Each row was made from one path, in order. Every step used is in the known rows, and no mark comes twice. Write each row's path.
Known rows:
lobel-duta-debo-nosem: [-1.82  0.12 -1.95 -0.34 -2.32  2.82  1.67 -2.32  0.20 -0.50 -0.31 -3.43
 -0.48 -2.29 -1.71  0.37  0.89  0.50 -0.19  2.87  0.82  0.90 -0.95 -5.02
  0.19 -2.65 -1.66 -1.44 -0.24  3.15  0.70  1.67  0.88  2.72 -0.55 -0.39
  0.04  0.68 -2.35 -2.14  1.30 -0.25 -0.82  1.41]
pidab-redov-tosud-rera-debo-duta-lobel: [ 0.13 -1.23 -1.81 -0.64  1.64 -1.56  0.29 -1.67  1.79 -0.85  3.50 -3.02
 -0.05  0.39  1.27 -1.06 -0.20  0.97 -0.29 -3.00  0.70  1.07  4.13  0.44
  0.13  1.40 -0.21  1.00  0.03  1.72 -1.03  3.02  1.13 -2.73  0.36  1.71
 -1.01  1.29  0.14  4.24 -0.84  2.27 -0.96 -0.63]
redov-pidab-tosud-rera: [ 0.17  0.64 -0.27  0.91 -0.29  0.16 -1.56 -3.11  2.36 -0.79 -2.07  0.43
  0.65  0.86  2.56 -1.49 -0.99  3.54 -0.06 -0.58 -0.98  0.16  1.59  0.47
 -1.22  2.66 -1.11  0.12 -0.22  3.38  0.26  0.09 -0.97  2.07  0.44  0.52
 -0.85  0.39 -1.66  1.09 -1.61 -0.22 -0.71 -0.75]
tosud-nosem-redov-debo-duta-lobel: [-0.34 -0.87 -0.51  0.65  0.56 -2.29 -0.39 -1.57  0.51  1.64  1.72 -2.58
 -0.18 -0.62 -4.33  1.05 -0.91  0.27 -0.55  0.44 -1.11 -0.16  2.71 -0.39
  3.08 -0.01  0.99  0.44  0.72 -1.84  2.39 -1.57 -0.26  1.46 -1.99  1.02
  0.28  0.68  1.04  1.19  0.42 -0.80 -2.82 -1.55]
debo-nosem-redov-tosud: [-0.61 -1.07 -1.19 -1.34  0.54  0.52  0.72 -2.77  0.18 -0.22 -0.02  1.32
 -1.07 -0.74 -0.23 -0.53 -1.51  2.51  0.49  1.99  0.91  1.23 -3.03 -6.01
  1.37 -1.80  1.69  1.78 -0.39  0.56  0.58 -0.27 -0.02  0.74 -0.47  0.59
  0.18  0.20  2.16  0.94 -0.91 -0.25 -2.42  1.83]
debo-nosem-tosud-rera: [-1.50 -0.76 -0.38 -0.50  1.10  0.75 -1.04 -2.20 -3.13 -1.16 -2.05 -1.54
  1.26 -2.24  0.25 -2.02 -1.53  0.70  1.68 -0.66  2.94  2.05 -1.56  0.37
  2.21  0.32  3.16  2.04  1.16  1.58 -1.57 -1.96  0.44 -3.27  0.01  0.09
  1.18  2.22  0.18 -0.55 -1.65  0.07 -0.51  1.33]
pidab-tosud-nosem-lobel-duta: [-0.14  1.73  1.27  0.25 -0.50  1.70 -0.30  2.31 -0.83  0.55 -0.78  0.91
 -0.14  4.62  4.09 -0.74  1.27 -2.39  0.26  0.86  2.05  0.17 -0.55  1.47
  3.22  3.93 -1.02  1.09  0.27  0.40  1.34 -0.44 -3.80  0.18  0.65 -0.69
 -0.07 -1.45 -3.67 -1.24  2.70  2.06  1.93 -0.62]
duta-debo-nosem-lobel-redov-tosud-rera-pidab: [-2.99 -0.58 -1.07 -1.66  1.79 -0.81  0.63 -0.06 -0.85  0.45  0.46  1.93
 -1.19 -0.47 -0.09 -0.18  2.73 -2.58  0.16 -0.39 -1.04 -0.53 -0.64 -0.45
 -1.65 -2.27  0.20 -0.74 -0.29  0.31 -0.74 -0.40  0.11 -1.49  0.06  0.63
 -0.78  3.70  3.43  0.58  1.05  1.93 -1.33  0.66]
lobel-duta-redov-tosud-rera: [-3.18  0.23 -1.06 -0.32  0.20  0.23  0.00 -2.33  2.00  1.42  0.44 -0.05
 -1.16 -2.28  3.11 -0.08 -0.53  0.48  2.02 -0.32  0.78  0.72  1.20  0.31
  1.79  3.30 -2.81  0.99  0.95  3.31 -1.04  1.92 -0.16  1.96 -0.72  1.67
 -1.89 -2.51  0.68 -0.06  0.36  1.29  1.59  1.69]
debo-tosud-nosem-lobel: [ 0.18  0.84  1.60  0.33 -0.46  0.71 -1.55  0.73  0.74  0.13 -0.67  0.39
 -0.96  3.31  1.22 -1.25 -0.96  0.45 -0.41  0.86  1.72  1.06 -2.02  0.50
  3.36  1.88  1.98  1.11  0.66 -0.25  1.76 -1.86 -1.81 -0.58  0.10  0.41
  1.18 -1.05 -1.26 -1.84  1.43  0.88 -1.71 -0.68]
nosem-tosud-rera-lobel: [-3.10  0.47  0.53  1.16 -0.60 -2.53 -1.06  0.04 -2.47 -2.01 -0.01 -0.84
  0.17  0.72  1.96 -1.88 -1.14 -0.84  2.94 -2.36  2.11  1.78 -0.55  3.08
  2.47  0.98  2.51  0.98  0.78 -0.36 -2.09 -0.75  1.40 -3.36  1.47  0.85
  3.00 -0.03  0.51  1.73 -1.91 -0.61  1.40  0.51]
lobel-redov-debo-nosem-tosud-rera-pidab: [-0.76 -1.73 -0.10 -0.46  1.57  0.25 -0.30 -0.70 -4.36  0.35 -1.38  0.05
  0.68 -1.94 -0.79 -1.38 -0.78 -0.45  2.22 -1.48  0.76  0.49  1.73 -1.06
 -0.51  0.30  1.50 -0.92  0.86  1.06 -1.71 -2.45  1.53 -3.20 -0.34 -1.09
 -0.17  2.27  4.67  0.68 -0.75 -0.29  0.14  1.98]
tosud-nosem-lobel-redov-pidab: [-0.13  0.60  1.83  0.90 -2.01 -1.37 -0.50 -0.35 -0.21  1.51 -0.78  4.27
 -1.15  4.13  1.82  0.05 -0.43 -0.36 -1.42  1.46 -1.53 -2.53 -2.81  1.01
  1.66  3.69 -0.51 -1.29  1.78 -0.84  0.72 -0.94 -1.26  2.09  0.04  0.08
 -0.38 -2.54 -1.41 -1.40  3.22  0.07  2.48 -0.70]
pidab-lobel-redov-nosem-tosud: [ 0.18 -0.77  2.39 -0.16 -1.01  1.71  2.99  0.35 -2.22  0.92 -1.56  2.14
  0.12  2.74  1.94 -0.49 -2.05 -0.38 -0.13 -1.27  0.40 -1.19 -4.57 -4.68
  2.07  4.16  0.08  0.97  1.68  1.86 -0.11 -1.30  0.14  1.76  0.70 -0.22
 -0.52 -3.37 -0.38 -1.52  1.07 -0.90  0.25  1.44]
duta-debo-tosud-nosem-lobel: [-0.54  0.85  0.77  0.10 -0.54  0.13 -0.82  0.95  2.11  0.26 -0.11 -0.74
 -1.08  2.04 -1.20 -0.19  0.19  0.12 -0.06  1.55 -0.21  0.52 -1.48  1.00
  0.60 -0.09  0.48  1.04  0.41 -0.68  3.32 -0.92 -1.60  1.89 -0.48  0.51
  0.67  0.02 -1.40 -2.17  0.88  1.15 -2.65 -1.26]
debo-duta-redov-nosem-tosud-rera: [-1.56 -0.62 -0.69 -0.77  1.94  0.42  0.88 -1.43 -1.28  0.84  0.26 -1.66
  0.81 -4.36 -1.87 -1.10 -1.53  0.93  0.29 -1.93  1.35  0.57  0.85  2.81
  1.86  1.04  4.06  1.93  0.30  0.04 -1.95 -2.31  0.81 -0.80  0.36  1.94
  0.43  0.31  1.31 -0.72 -2.35 -0.39  0.20 -0.36]
duta-redov-debo-tosud-nosem-lobel: [ 1.53 -0.39  1.94  0.72  0.88  0.53 -0.53  1.19  2.54  1.02  0.08 -1.37
 -1.47  0.41 -2.29  1.11 -1.99  1.40 -0.33  0.54 -0.77 -0.44  0.36  0.90
  1.11  3.29  0.44  1.72  0.75 -1.40  3.05 -1.40 -1.81  2.74 -1.61  1.07
 -0.41 -0.32  1.12 -2.20 -0.49 -0.60 -1.52 -0.27]
pidab-tosud-nosem-lobel: [-0.28  1.42  1.44  0.25  0.49  0.43 -0.05  1.32  0.26 -0.81 -0.87  0.82
 -0.62  5.04  2.80 -1.29 -0.76  0.10  0.01 -0.16  1.26  0.00 -1.68  0.50
  2.18  3.59  0.85  2.61  0.64 -0.08  2.31 -1.50 -3.48  0.13  0.41  0.68
  0.37  0.06 -3.21 -0.75  0.85  1.61  0.45 -0.96]
tosud-rera-debo-lobel-redov-nosem: [ 1.03 -0.11  1.55 -0.02  1.01 -0.75  1.69 -0.34  0.28  0.06 -1.02  2.55
 -1.21  1.22  0.24  0.89 -0.83  0.34 -0.50 -2.61  0.63  0.75 -1.27 -3.00
 -1.06 -1.72  1.05 -0.82  1.91  1.44 -1.24  0.23  3.47 -1.36 -0.66 -0.75
 -1.10 -2.47  0.19 -0.09  1.66 -0.90 -0.24 -0.43]
tosud-rera-debo-duta-redov: [-1.31  0.03 -2.50  0.12 -0.24 -1.42  1.54 -2.12  0.33 -0.89  3.04 -3.65
 -0.55 -2.65 -1.74 -1.87 -2.43  3.17  1.39 -1.34  1.14  0.02  2.49  0.71
 -1.63 -0.53  0.41  0.96 -0.11  0.22 -1.51  0.90  3.19 -1.69  0.65  2.25
  0.68  1.19  1.00  0.64 -1.46  0.93  1.40  0.42]
rera-nosem-redov-debo: [ 1.31 -0.46 -0.26  1.54 -0.36 -1.67  0.97 -1.37 -2.72 -0.67  1.12  0.24
 -1.66 -1.54 -0.01  0.03 -3.30  3.69  1.35  0.94 -1.70  1.01 -0.64 -3.32
 -0.25 -0.50  1.28  1.89  1.17  0.29  1.84 -0.55  1.55  1.02 -2.01  0.24
  2.56  0.01  2.88  1.26 -1.76 -1.43 -0.38  1.50]
rera-tosud-nosem-redov: [-2.15  1.57 -0.65  1.07 -0.09 -1.69 -0.28 -0.27 -0.36 -0.42  2.01  0.94
  0.13  1.74  1.33 -0.98 -2.51  0.91  3.56  0.93  0.46  1.75 -1.05 -0.42
  3.34 -2.06  0.39  1.83  0.32 -1.35  1.38 -0.41 -0.38 -0.30 -0.50  2.19
  1.46 -1.42 -0.95 -1.18  0.54  0.36  1.09  0.57]
duta-debo-nosem-redov: [-1.00 -0.28 -1.92 -1.14 -1.26 -0.02  1.86 -2.44  0.03 -0.89  1.38 -1.60
 -0.68 -1.67 -4.22  0.11 -0.97  2.53  0.86  2.27 -0.76  0.09 -3.57 -4.80
 -1.42 -4.08 -0.25  0.61 -0.03 -0.80  2.49 -0.48  0.75  2.42 -0.78  0.92
  1.41  3.10  0.48 -0.67 -0.50 -0.82 -1.70  1.19]
nosem-redov-pidab-tosud-rera-debo: [ 2.57  0.40 -0.39  0.72 -0.23 -2.51 -0.73 -0.35  0.64 -0.84  0.55  2.13
  0.61  1.94  1.05 -1.27 -0.93  3.43  2.04 -0.25 -1.39 -0.27  0.97  1.82
 -4.84 -0.52 -1.33  1.48 -0.86 -1.09  0.80  0.61  0.44  0.47  0.84 -0.81
  0.09  0.51  1.80  2.89 -2.72  0.13  0.46 -0.25]
nosem-lobel-redov-pidab-tosud-rera-debo: [ 3.35  0.07  1.79  0.79 -0.43 -1.77 -0.09  1.33 -1.34 -0.26  0.60  3.78
  0.14  4.03  3.66 -0.93  0.54  0.13 -0.70 -0.70 -1.79 -2.21  0.22  3.05
 -4.45  3.05 -2.11  0.11 -0.25 -0.92 -0.02  0.05 -0.34  0.11  1.95 -1.13
 -0.64  0.05  0.07  1.41 -0.40  0.74  2.96 -0.62]
nosem-lobel-duta-debo: [-0.58  0.55  0.24  0.77 -4.04  0.27  0.66  0.02 -1.64 -0.29  1.25 -0.78
 -1.97  0.85  0.06 -0.45  1.22 -0.18 -0.09  2.31 -0.28 -1.03 -2.26  0.06
  0.90  0.93 -2.42 -0.26  0.32 -1.36  1.38  1.46  0.47  2.77  0.22  0.24
  2.64 -0.68 -2.09 -1.25  1.34 -0.57  1.45  0.22]
lobel-debo-nosem-redov-tosud-rera: [-0.86 -2.06 -0.73 -0.63  1.86 -0.62 -1.45 -1.34 -1.89  1.02 -1.97  1.73
 -0.08 -2.02  0.76 -0.11 -0.01 -0.26  1.05  0.47  0.76  1.38 -1.07 -2.47
 -0.50 -2.18  0.32  0.53  0.29  0.76 -1.58 -0.90  0.81 -1.95 -1.36 -1.61
 -0.30 -0.39  1.40  0.98 -1.57  0.53 -0.19  1.97]
tosud-rera-redov-nosem-lobel-debo: [ 2.16  0.11  2.15  1.81 -0.42 -1.21 -0.02  1.56 -3.85 -0.28 -0.51  1.92
 -0.94  0.61  2.34  0.80 -0.89 -0.29 -0.44 -0.74  0.59  0.26 -1.69  2.32
  0.14 -2.02  2.62 -0.03  0.29 -2.07 -2.49 -0.63  3.09 -2.58 -0.01 -1.82
  3.12 -2.20 -0.95 -1.08 -2.17 -2.02  3.30 -0.62]
debo-tosud-rera-redov: [ 0.92  1.38 -0.57  0.15 -0.97  0.26 -1.04 -2.29  0.93 -0.72  1.82 -0.81
  0.56 -0.47  2.17 -1.13 -3.28  3.40  2.00 -0.38  1.62  2.54  1.27  0.10
  0.35 -1.27  0.59  0.13 -0.52  1.33 -0.66  0.11  2.06 -1.79  1.04  0.67
  1.39 -0.09  0.84  0.02 -1.44 -0.66 -0.68 -0.08]
redov-tosud-nosem-lobel-debo-duta: [-1.15 -1.35  0.09  0.49  0.41 -0.20 -1.53  0.93 -1.41  1.45 -1.84  1.24
 -1.35  1.03  1.41 -1.20  0.89 -1.98 -1.66  1.40  1.44 -0.17  1.05  0.18
  2.82  1.39  2.25  0.07 -0.20 -1.03 -1.78 -0.25 -0.13 -2.10 -0.22 -1.01
  0.52 -3.77 -1.83  0.12  0.37  1.47  0.50 -0.82]
nosem-lobel-duta-debo-tosud-rera-redov: [ 1.69  1.61 -0.13  0.00 -2.07  0.31 -1.09  1.05 -0.65  0.67  3.00 -0.51
  0.57 -0.97  0.84  0.66  1.20 -1.33  1.33  1.48  0.22  0.96  1.19  4.87
 -0.79 -2.11 -1.75 -0.67 -1.44 -2.22 -0.16  1.20  0.92 -0.55  1.32 -0.78
  2.28  0.86  0.42 -0.95  0.04 -0.32  0.21 -1.12]
lobel-debo-nosem-tosud-rera-redov: [ 0.71 -0.88 -0.23 -0.08  0.25  0.30 -0.94  0.30 -5.14 -1.57 -0.97 -1.26
  2.05 -3.25  1.10 -0.61 -1.55 -0.70  1.92 -0.21  2.82  1.64  0.12  0.93
 -0.47 -2.38  1.95  0.23 -0.03 -0.73 -3.43 -0.37  2.76 -5.42  0.54 -2.35
  1.71  0.12 -0.06 -0.31 -3.26 -1.01  3.35  1.66]

Write each row's path:
[-2.92 -0.56 -1.54  0.17  0.52  1.23  1.79  0.61  0.39  0.41 -1.15 -3.39
  0.13 -2.51 -2.86 -0.47  0.56 -0.63 -0.81 -3.72  0.13 -1.23  2.09 -1.88
 -0.18 -1.48  0.37 -2.48 -0.72  1.81 -3.42 -0.25  2.43 -1.98 -0.22  0.96
 -0.22  0.55  0.97 -0.08 -0.03 -0.07 -0.95  0.49] -> tosud-rera-pidab-lobel-debo-duta-redov-nosem
[ 2.36  0.50  0.23  0.84 -1.50 -0.58 -0.49  1.31  3.75  0.77 -0.83  1.15
  0.74  3.84 -1.72  0.06 -1.16  1.88  1.18  1.32 -0.87 -0.52 -1.08 -1.29
 -1.88 -1.19 -0.99  0.42 -0.55 -0.75  1.50  1.26 -0.09  1.02 -0.02 -1.37
 -0.96 -2.02  1.95  0.36  0.56  0.19 -3.90 -0.22] -> rera-debo-tosud-nosem-redov-pidab-lobel
[ 2.23  0.25  0.19 -0.84 -0.78  3.76  0.81  0.88  1.18 -0.85  0.02 -1.29
  0.84 -1.33 -0.39  1.42  2.39 -0.75 -3.61  2.00 -0.58 -2.34 -0.67 -0.10
 -0.17  2.00 -1.98 -0.85 -2.27 -0.29  0.48  0.94 -3.43  3.23  1.20  0.16
 -1.39  2.32 -1.48 -1.13  0.36 -1.10  0.94  0.46] -> debo-nosem-lobel-duta-redov-pidab-tosud
[-0.63 -0.84 -0.36  1.20 -0.62 -2.33 -1.82  0.04 -1.38 -0.66 -1.54  0.29
  0.90 -1.39 -1.78  1.44  1.71 -1.69 -0.45  0.17 -1.03  0.01 -0.50  0.60
 -1.49 -4.82  0.74 -3.56 -1.11 -1.57 -3.01 -0.45  1.86 -2.20  0.06 -2.03
  1.69  1.26  0.83  1.66 -1.34 -2.26  0.82  0.58] -> tosud-rera-lobel-debo-nosem-redov-pidab
[-1.15 -1.80 -0.23 -1.32  1.49  0.25 -1.37  1.99 -3.41 -2.96  0.12 -4.17
  1.80 -1.21 -0.04 -1.14  1.87 -2.83  0.22 -4.60  1.86  0.65  1.13  0.90
  0.93  0.46 -0.35 -1.62  1.03  0.59 -1.48 -0.16 -0.01 -6.32 -0.09 -0.31
  0.31  4.01  0.17  2.63 -0.56  1.18  1.85  2.05] -> duta-lobel-debo-nosem-tosud-rera-pidab-redov
[-0.77 -0.67  1.52 -1.43  1.54 -0.45  0.59 -0.09 -0.31  1.02 -1.74  2.38
  0.27 -1.68 -1.90  1.30  0.68 -1.82  0.10 -2.31 -0.82  0.12 -1.77  0.26
 -0.62 -0.14  0.58 -0.02  2.25 -0.15  0.03 -1.22  1.13  0.79 -0.95 -0.16
 -1.09 -0.87  0.20 -0.68  0.72 -1.22 -0.94 -1.12] -> duta-debo-lobel-redov-nosem-tosud-rera
[-0.43 -0.22 -1.33 -0.12  0.24  1.54 -0.22  0.13  3.44  0.54 -1.23 -1.98
  1.16 -1.37 -1.16  0.20  0.31  0.50 -2.27  0.41 -1.19 -1.98  4.36 -0.36
 -2.03  1.91 -1.90 -2.06 -1.40  1.30  0.12  0.42 -1.90  2.45  0.15  0.04
 -3.22 -1.88 -3.19 -0.23 -0.44  0.77  1.88 -0.80] -> lobel-debo-duta-redov-pidab-tosud-nosem
[ 1.51  0.93  0.60 -0.78  2.36  1.85  1.93  2.22  3.15 -0.68 -0.54 -0.97
  0.18 -1.15 -0.11  2.05  1.41 -0.81 -0.30 -2.85  1.27  0.90  2.00 -0.39
 -1.92 -0.83 -1.16  0.47 -0.31  1.67 -0.32  2.06  0.25  0.28 -0.35 -0.50
 -2.78 -1.05 -0.75 -0.09  0.27 -0.18 -0.08 -0.54] -> pidab-tosud-rera-debo-lobel-duta-redov-nosem
[ 0.08 -0.67  0.35  0.31  1.25 -1.62  2.42 -0.85 -1.07  0.83  2.43 -1.15
 -0.11 -0.20  0.13  0.67  0.54 -1.40 -2.37 -2.23 -0.05  0.28  2.02 -0.97
 -0.01 -1.48  1.35 -1.12  0.58  2.27 -0.93 -0.78  2.76 -0.90  0.33  0.20
 -1.28 -0.78  0.05  0.31  0.75  0.72 -0.28 -0.91] -> tosud-rera-debo-duta-lobel-redov-nosem
[-3.08 -0.31 -2.19 -1.34  1.85 -0.02  0.11 -1.29  0.66  0.10 -1.15  0.52
  0.29  0.18 -0.94 -1.10  0.30  0.04  2.41 -1.57  0.85  0.71 -1.42 -3.39
  1.10 -2.58  1.05  1.00 -0.61  1.17 -1.80 -0.05  0.01 -3.29 -0.44  0.92
 -0.10  3.80  4.83  2.43  0.24  0.98 -5.05  1.60] -> debo-nosem-redov-tosud-rera-pidab-lobel
[-0.34  0.99  0.22 -1.33  0.19  0.62  0.24 -0.32  6.07  0.62 -1.98  2.06
  0.60  1.79 -1.61  2.21  1.39 -0.69 -1.82  0.16 -3.14 -1.90  1.05 -2.51
 -2.75  1.11 -3.87 -2.38  0.62  1.44  3.05  1.24 -2.53  4.88 -0.80  0.09
 -4.55 -0.93 -2.99 -0.08  3.18  0.09 -1.71 -2.27] -> duta-debo-lobel-redov-pidab-tosud-nosem
[ 1.78  2.60 -0.07  0.50 -1.82  0.36  0.02  2.47  2.05  0.46  0.82  1.23
  0.91  2.10  1.09  2.10  2.28 -1.73 -0.03  3.01 -1.77 -1.48  1.91  4.39
 -1.88 -0.77 -2.41 -0.82 -1.96 -2.22  1.44  2.85 -2.18  3.15  0.93 -1.47
 -0.58 -0.86 -2.36 -0.73  0.56  0.00  1.69 -2.57] -> rera-redov-pidab-tosud-nosem-lobel-duta-debo
[ 2.20 -0.42  0.49 -1.15 -0.54  1.71  1.59  0.04  0.80 -0.38 -0.01  1.14
  0.59  0.89 -1.02  1.25  2.21 -0.60 -3.75  2.16 -3.28 -2.96 -1.71 -2.33
 -4.07  0.52 -2.33 -1.50 -1.56 -0.24  2.31 -0.35 -2.51  4.51  1.17 -0.40
 -1.73  3.24 -1.76 -0.84  0.50 -0.57 -0.45 -0.56] -> duta-debo-nosem-lobel-redov-pidab-tosud
[ 0.23  0.86 -0.62 -0.53  0.61  0.79 -0.02  0.45  3.12  0.38  0.61 -0.81
  0.75  0.44 -1.69 -0.04  0.55  0.27 -2.81  0.54 -1.20 -2.65  1.94  3.37
  0.43  3.04  0.62  0.33 -1.65 -2.06  0.95 -0.67 -3.70  2.00  1.07  2.06
 -1.27  1.62 -1.70 -0.17  0.21  0.51  0.11 -2.41] -> debo-duta-redov-pidab-tosud-nosem-lobel
[ 1.50 -0.68  0.04  0.28 -0.69  0.24 -0.09  1.84  0.00 -2.14 -0.98 -0.06
  1.28  0.72 -0.87  1.40  2.02 -1.30 -2.04  0.90 -1.22 -0.64 -0.17 -3.37
 -2.96 -3.61 -0.50 -3.18 -3.08 -1.34 -0.52  0.14 -0.58  0.27  1.47 -2.30
  0.41  0.74 -0.68  2.13 -1.90 -2.14  0.52  0.72] -> rera-lobel-debo-nosem-redov-pidab-tosud
[-1.01 -0.44 -0.91  0.53  1.04 -1.13 -0.06  1.40 -4.58 -0.59  1.84 -2.17
 -0.13 -4.70  0.39 -0.43  0.48 -1.94 -1.87 -1.60 -0.23 -0.73  1.34  4.07
  0.06  0.51  1.41  0.12  0.26 -1.03 -2.56 -1.06  1.02 -4.26 -0.16  1.13
  2.38  2.19 -0.37  0.07 -0.75  1.13  3.48  0.42] -> tosud-rera-nosem-lobel-debo-duta-redov
[ 0.79  0.38  1.43 -0.09 -1.47 -0.24 -0.90  0.64  2.71  2.17 -0.18  2.80
 -0.33  2.39 -0.87  1.17  1.39 -1.03 -1.89  2.45 -3.21 -1.97 -1.07  1.52
 -1.62  1.20 -2.00 -2.01  0.33 -0.70  2.86 -0.72 -1.92  4.30  0.08 -0.43
 -1.67 -1.41 -0.67 -2.06  2.53  0.56 -0.98 -1.54] -> duta-debo-tosud-nosem-lobel-redov-pidab
[ 1.31  1.09  0.36  0.56  0.02  0.82 -1.96  1.30 -0.12  0.48  1.01 -0.04
  0.73 -3.89  2.01  1.32  2.10 -1.60 -2.02  0.52 -1.43  0.03  1.28  6.20
  0.49  1.38 -0.70 -0.84 -0.62  0.93 -0.90  0.46 -1.54 -0.18  0.12  0.32
  0.10  0.95  1.66 -0.71  0.75  0.41  0.35  0.10] -> debo-tosud-rera-nosem-lobel-duta-redov-pidab
[ 1.74 -0.39  1.30 -0.66 -0.39  1.51  2.15  3.05 -0.12 -1.54 -0.08 -0.79
 -0.74 -2.26 -2.04  1.23  0.34 -0.61 -0.15 -1.03  2.24  0.23 -1.12 -1.27
  0.48 -0.69  0.76  0.86  0.40 -1.65 -0.73  2.57  2.34  0.09 -0.05 -0.68
 -0.44 -4.22  1.02 -0.57 -0.28 -2.06  1.32  0.95] -> rera-debo-lobel-duta-redov-nosem-tosud
[ 0.54  0.46  0.29  1.31  0.26  0.04 -1.79  0.96  0.47  1.20 -0.01  0.70
  0.46 -0.75 -1.85  1.98  0.05 -1.68  2.21  1.22 -0.04  1.59  2.36 -0.42
  3.99 -2.43 -1.24 -0.60  0.04 -2.75  0.45  1.45  0.15  0.19 -2.29 -0.34
  0.42 -2.43 -0.15 -0.62  2.17 -2.45 -1.21 -0.72] -> rera-tosud-nosem-redov-debo-lobel-duta
[ 1.94 -1.29 -0.28 -0.80  2.43 -0.11  0.40  0.22 -0.84 -1.11  0.63  0.41
 -0.76  2.18  2.01 -1.05 -0.42  0.85  0.68 -1.31  1.82  1.04 -1.38  0.65
 -1.04  0.48  1.97  2.63  0.26 -0.19 -1.67  1.89  0.10 -4.48  0.17 -0.25
  0.40  3.09  0.71  1.98 -1.12  1.89  0.08  0.66] -> pidab-redov-tosud-rera-debo-nosem-lobel
[ 0.14  1.01 -0.90 -0.21 -2.22  0.43 -1.87 -0.06  3.64  2.92 -0.15  1.25
  0.64 -0.11 -2.20  1.41  1.95 -0.20  0.93  3.99 -2.02  0.15  0.94  1.28
 -1.08 -2.09 -3.05 -2.18 -0.69 -0.37  2.74  0.83 -1.64  4.78 -0.75 -1.47
 -1.36 -2.53  0.59 -1.08  2.14  0.38 -2.02 -0.88] -> lobel-duta-debo-tosud-nosem-redov-pidab
